Here is a tiny trained network, its code and every weight. The questions are about switching its units off for an input and a class, where a switched-off unit gives its printed mean instead of its output.

import numpy as np


def w(rows, s, z=0):
    codes = np.array(rows[::2]) - 128.0
    scale = np.full(codes.shape[1], s)
    scale[-1] = z or s
    return codes * scale


def f(y):
    return y / 2 * (1 + np.tanh(0.7978845608 * (y + 0.044715 * y**3)))


def log_softmax(a):
    a = a - a.max(-1, keepdims=True)
    return a - np.log(np.exp(a).sum(-1, keepdims=True))


def net(x, mask):
    res = np.array(x, float).reshape(1, 5) / 4 @ E
    y = f(res @ A[0][:, :-1].T + A[0][:, -1])
    res = res + np.where(mask, y, B[0][:, -1]) @ B[0][:, :-1]
    return log_softmax(res[-1] @ U[:, :-1].T + U[:, -1])


A, B = {}, {}
E = w([
[94,254,54,142,227,210,80,152,66,52],'x0',
[57,92,190,132,36,103,134,226,115,93],'x1',
[177,45,79,85,31,103,125,57,213,168],'x2',
[226,96,133,152,101,148,211,134,132,155],'x3',
[142,211,224,254,141,46,111,225,179,222],'x4',
],0.0093)
A[0] = w([
[3,98,148,68,87,133,97,159,106,62,201],'N1',
[115,175,43,47,169,196,155,75,100,33,144],'N2',
[191,101,97,139,143,172,94,176,145,64,1],'N3',
[57,100,189,173,115,135,135,159,64,155,220],'N4',
[206,85,132,158,84,115,161,124,213,221,115],'N5',
[122,148,110,47,204,118,111,72,101,72,162],'N6',
],0.011,0.0097)
B[0] = w([
[232,72,141,203,120,176,96,136,103,254,234],'N1',
[148,76,82,17,39,165,97,50,176,77,255],'N2',
[141,159,35,62,88,154,71,77,173,111,131],'N3',
[139,106,91,120,107,173,94,150,105,193,214],'N4',
[238,47,79,134,130,104,114,101,146,181,226],'N5',
[232,139,157,63,106,84,117,92,116,164,211],'N6',
],0.011,0.019)
U = w([
[147,70,127,101,79,107,153,115,152,153,124],'0',
[150,103,130,112,99,162,176,183,92,99,49],'1',
[146,131,122,189,140,139,123,146,111,159,187],'2',
[70,81,251,128,60,87,159,125,168,30,1],'3',
[122,203,107,101,167,143,88,113,154,127,77],'4',
],0.018,0.013)

Each question gives the input, the list of numbers given to net, and the class t.
The units are the neurons (one row each of A and B). Each row of codes is followed by its name. A weight is (code - 128) times the scale printed after its matrix; where a second scale follows, it is the last column's (A, B and U).
mask holds one flag per neuron, in row order. A switched-off neuron (its flag False) gives its mean, the last column of its row in B, instead of its output. The means were averaged over made-up inputs and are rounded, as every weight is.
A unit's drop is (log p(t) with every unit on - log p(t) with that unit switched off) / (log p(t) with every unit on - log p(t) with every unit switched off).
The circuit of an input: a set's keep is (log p(t) with only the set's units on - log p(t) with every unit switched off) / (log p(t) with every unit on - log p(t) with every unit switched off). Starting from all 6 units, units are removed one at a time, each time the one whose removal leaves the highest keep (on an exact tie, the one counted first), for as long as the keep stays at least 0.8.
units of the circuit, in order: the units of the circuit, biggest drop first
top k neurons: the k neurons with the biggest drops, biggest first
drop when u is switched off: that unit's drop, to one decimal
input [1,-7,2,-6,4], class 4: units of the circuit, in order => N1; N5
input [8,-1,-4,-2,6], class 4: units of the circuit, in order => N1
input [8,1,3,-5,4], class 2: top 3 neurons => N2; N3; N5
input [-7,1,-3,-7,7], class 2: top 2 neurons => N2; N6
input [-2,6,5,-8,2], class 2: units of the circuit, in order => N2; N1
input [4,4,4,1,8], class 2: top 2 neurons => N2; N6
input [-2,-8,-4,8,5], class 2: top 2 neurons => N2; N6
input [-2,2,2,-6,2], class 2: drop when N2 is switched off => 0.5
input [6,5,8,-3,8], class 2: drop when N3 is switched off => 0.0
input [7,-6,-4,8,4], class 4: drop when N1 is switched off => 0.1
